Where the symbols take the points:
z493 na z962
z493 fi z669
z422 na z976
z422 fi z397
z133 na z784
z133 fi z403
z294 na z148
z294 fi z386
z551 na z165
z551 fi z766
z111 na z493
z111 fi z665
z968 na z16
z968 fi z170
z230 na z422
z230 fi z996
z21 na z891
z21 fi z74
z673 na z21
z673 fi z858
z638 na z810
z638 fi z18
z918 na z766
z918 fi z165
z16 na z961
z16 fi z32
z745 na z218
z745 fi z843
z955 na z397
z955 fi z976
z734 na z230
z734 fi z558
z403 na z924
z403 fi z133
z665 na z608
z665 fi z111
z210 na z294
z210 fi z490
z858 na z638
z858 fi z673
z74 na z858
z74 fi z21
z333 na z998
z333 fi z660
z218 na z18
z218 fi z810
z962 na z918
z962 fi z939
z669 na z665
z669 fi z493
z397 na z996
z397 fi z422
z542 na z74
z542 fi z891
z18 na z673
z18 fi z638
z386 na z490
z386 fi z294
z891 na z210
z891 fi z542
z976 na z333
z976 fi z955
z996 na z558
z996 fi z230
z784 na z32
z784 fi z961
z170 na z983
z170 fi z968
z558 na z644
z558 fi z734
z924 na z111
z924 fi z608
z32 na z170
z32 fi z16
z961 na z403
z961 fi z784
z148 na z734
z148 fi z644
z766 na z745
z766 fi z551
z608 na z133
z608 fi z924
z660 na z955
z660 fi z333
z644 na z386
z644 fi z148
z983 na z660
z983 fi z998
z165 na z939
z165 fi z918
z939 na z669
z939 fi z962
z843 na z551
z843 fi z745
z810 na z843
z810 fi z218
z998 na z968
z998 fi z983
z490 na z542
z490 fi z210

The rows follow the links: the fewer symbols apart two points are, the more alike their rows tend to be.

Each row is also shifted at random along 4 hidden directions that mean nothing.

Some points, each with a row of numbers:
z669: [ 51  -4  -3 -10  20  -6 -30 -12  12  34   2  17   7  22 -33  -8  42 -12  12 -38  32  20   0  10  28  43  12  26   7  -6 -45 -48   8 -14 -40   0 -12  -4  22  -9  16 -17   5 -15]
z133: [ 24 -14   0  18   6  20 -36  12  10  21  36  51 -27  11 -35 -36  20  -4  23   2  35  23  -3   1  11  10  -4  11  24 -16 -33 -17 -10  -7 -33  -5   9 -37  34 -43  -2 -31  -8   1]
z551: [ 11  15  -3  -7   8 -31  -7  -9   2  32 -13   0  20  18  -8  10  56  -4  11 -35  18  -2  -1  20  41  32  15  22 -22  14 -32 -43  16  -8 -10   1 -14  13   3  -8  11   5  25 -32]
z490: [-23   3  -3 -16 -12  -8 -53  19   5  18 -63 -21  -1  13 -16 -21 -10  15   8  10 -23 -24 -25 -20 -19 -38   5 -29 -21  50  24  38  15  20  27  11  -8  30 -62   3  -4  58 -18 -12]
z165: [ 22   2  -5 -10   7 -24  25 -15  -3  -1   6   8  24   1   6  30  53  -1  -9 -32   8  11  15  21  42  44  14  30 -15  -7 -31 -49   7 -22 -21  -6 -13  20  29  10  16  -7  30 -20]
z493: [ 74  23 -13   9  -7  56   5 -42  29 -33 -13 -38  14 -20  17  11 -27 -20 -23 -16 -21 -17  21  10   1  31  30 -13  -7 -44 -11 -43 -23 -17  -2  22  13  -4 -14  33  41 -38 -12  -3]
z542: [-64  28 -22   4 -11 -12  36 -23  -9 -18 -43 -44  39 -18  32  28  -3 -18 -34 -23 -35  -2  -4   1   0 -12  -6 -31 -21  11  13  13  -3 -24  19   7   3  46 -38  64   9  33  11   0]
z998: [  6 -33  50 -27 -31  28  21 -55  10   4  -4  -3  14  17  26  11  17 -26  29  -3   1  -4  46  13  28   3  -8  52  27  -9   6   1  24 -17 -21  41 -27  17  39 -15 -12  11  11  37]
z403: [-27 -10 -12  14  -3  57 -52 -33  17 -10 -43 -11 -18  15 -39 -13  -4 -44  16 -15  -5 -14  28 -29  14  13  26 -25  13   8 -32 -35 -16 -25  -4  28  15   1  10  14  28  -1 -36  11]
z955: [  7  -8   2   8  -8  31   8   0  -1 -21  28  -9  -8 -24  13 -25 -55 -19 -15  21 -13  18  -6  -5 -43 -29 -23 -28  27 -28  27  42 -12 -17  -1  -1  13 -31  12  32  -7 -20 -35  27]
z422: [-70 -31  46 -10 -14  -6  40  -9  -2  15  32  16   5  26  16  11  39   2  27   6   1   9  24  17   4 -13 -32  56   9   8  21  18  30   2 -21  15 -35  12  40 -35 -37  25  27  27]
z210: [ 43  -1  -8 -38   4 -72  -5  55 -35  30  -7  40  -3   7 -23  -8  14  37  16  14   9   2 -55 -18  -2 -28 -28 -10 -10  33   6  43  16  23  11 -35  13   8 -16 -21 -34  34   6  -1]
z734: [ -7 -25   3 -39   2 -54   7  12 -22  34   0  22  16  12 -10  -9  21   6  21  -1   9   8  -7 -14   2 -34 -31   8  19  28   0  30  28  -4 -17  -6   6   8  18  -2 -44  39   5  19]
z665: [ 14   3 -28  11   9 -14  46 -22  -9 -20  28  22   1 -15   2  16  30 -17 -11 -30  19  21  10  -8  30  37   3   5  16 -22 -40 -41 -12 -37 -28 -16  26  -3  52  18  15 -47   7   4]
z843: [-13   2   9  -9  -4 -35   9  -3   9  23 -17  -4   5  19   4  27  46  13   9 -24   9 -17  13  18  33  29  15  24 -33  26 -15 -38  24  14  -4   4 -25  32 -14 -18  13  17  34 -31]
z939: [ 76  15 -32 -13   4 -32  25 -37 -10   2  -1   0  31   2   5  12  40 -27 -14 -51  12  19  -8   9  47  52   3   6   1 -12 -43 -56  12 -43 -29  -4  17  26  31  39  11 -25   9 -11]
z111: [-33  20 -11  41  -1  70 -73 -36  44  10 -28 -32 -14  15 -29 -46 -16 -32 -11 -41  -3   8  12  -2   3  20  30 -14  12  -7 -34 -36  -9 -11 -14  24  13 -21 -18  27  39 -27 -30 -22]

Start, symbols taken left to right, then the point you end at.
Answer with the point's name.
[ 50  27 -14   4  14 -29 -35  43  -5  23  13  14  -6  -3 -18 -12 -13  31 -18  13  11  -1 -44   5 -19 -11   7 -18 -27   5   1  15  -4  29  10 -41   8 -16 -43  -4   6  -7   3 -28]
fi fi fi fi: z18
[-36  -3  11 -15  -1   1 -55  35   7  18 -43 -14 -25  12 -25 -17 -26  23   9  29 -15 -25 -13 -22 -34 -47   7 -25 -23  48  28  47   5  49  38  11  -6  22 -65 -19  -9  59 -20 -11]
na na fi na: z210
[ -8 -29  21 -43  -2  -6 -23 -11   5  39 -27  16  12  32 -31 -27  32 -24  41 -21  11   6   7  -5   9 -24 -28  17  27  32  -9  15  43  -9 -26  39 -15   4  31 -16 -25  37 -12  20]
na na fi: z983
[-55   0  23  14 -14   9  51  -2 -14 -34   1 -34   7 -25  50  31 -40  16 -21  45 -26 -15   2   5 -28 -23  -4   0 -15  -3  57  47 -19  13  38   0 -14  10 -26   7 -15  11   9  21]
fi na na fi: z996
[ 62 -10  17   7   7   3  45  -1 -11 -31  58  30 -16 -19  23  29  28  11  17  10  20  -1  38  10  26  44   2  29   3 -33 -14 -32 -13  -3 -13 -17  -4 -21  49 -45   2 -41  16  15]
na fi na: z924
[-48 -27  32 -13 -17  35  -2 -29  12  -5 -18   2 -23  27   0  -2  21 -15  39  12  14 -15  48 -16  18  17   1  20  30  10  -6  -9   4  -1  -8  36 -13   9  22 -31 -12  31  -3  24]
fi fi na fi: z32
[-13 -14  16  16 -14  44  -3   2   8  -8  47  -6 -11 -18  16 -21 -50  -8 -15  14  -6  20  10  19 -45 -22 -13   6  32 -45  16  33  -7 -12 -16  11  -3 -47  17  12  -7 -38 -18  27]
fi fi fi: z333
[  4  22 -14 -16   0 -20 -23 -35   4  32 -56 -31  45  14 -17   2  28 -25 -18 -45  -5   0 -17  12  31   8  15  -4 -20  27 -18 -16  31  -1  -5  16 -11  49 -24  39  22  35   9 -33]
fi na fi na: z638
[ -3 -13  17 -18  -7  52 -15 -45  26  -6 -28 -12   4  27  -5  -4  10 -37  26 -18   3 -15  44 -14  15  19   6  13  20   8 -11 -24  13 -21 -17  56 -11  11  22   1  17  13 -20  22]
na fi na: z32
[-37 -12 -45  36  21  27 -25  12  -8 -18   5  31 -38 -18 -56 -68 -31 -32   2  -5  19  26 -29 -50 -14 -20 -17 -59  50 -16 -37  17 -22 -36 -12 -21  57 -52  33  28   2 -26 -50  29]
na fi fi: z983
[  2  20 -48  42  16  31 -18 -17  16 -44 -28 -29 -20 -28 -11 -18 -30 -33 -30 -19 -12  -9  -8 -38  10  25  26 -61  -5 -15 -20 -39 -35 -22   6 -10  35 -11 -29  44  44 -31 -35 -18]
fi na: z669
[ 34 -15  -8   5  -4  31   0   1   1 -15  27   4 -15 -18   1 -30 -38 -12  -1  19   8   5  -4 -11 -31 -14 -18 -13  20 -46  11  25 -18 -11  -6  -1  17 -40  27   6  -6 -26 -29  40]
na na: z955
[-33  25  -3  47  -3  16   1  34  10 -31  42  -8 -41 -25   8  20 -22  44 -21  32   3 -11   8   7  -8  23  34  -7 -32 -24  10 -18 -44  25  24 -30  -6 -20 -42 -32  27 -37  17 -34]
fi na fi: z918
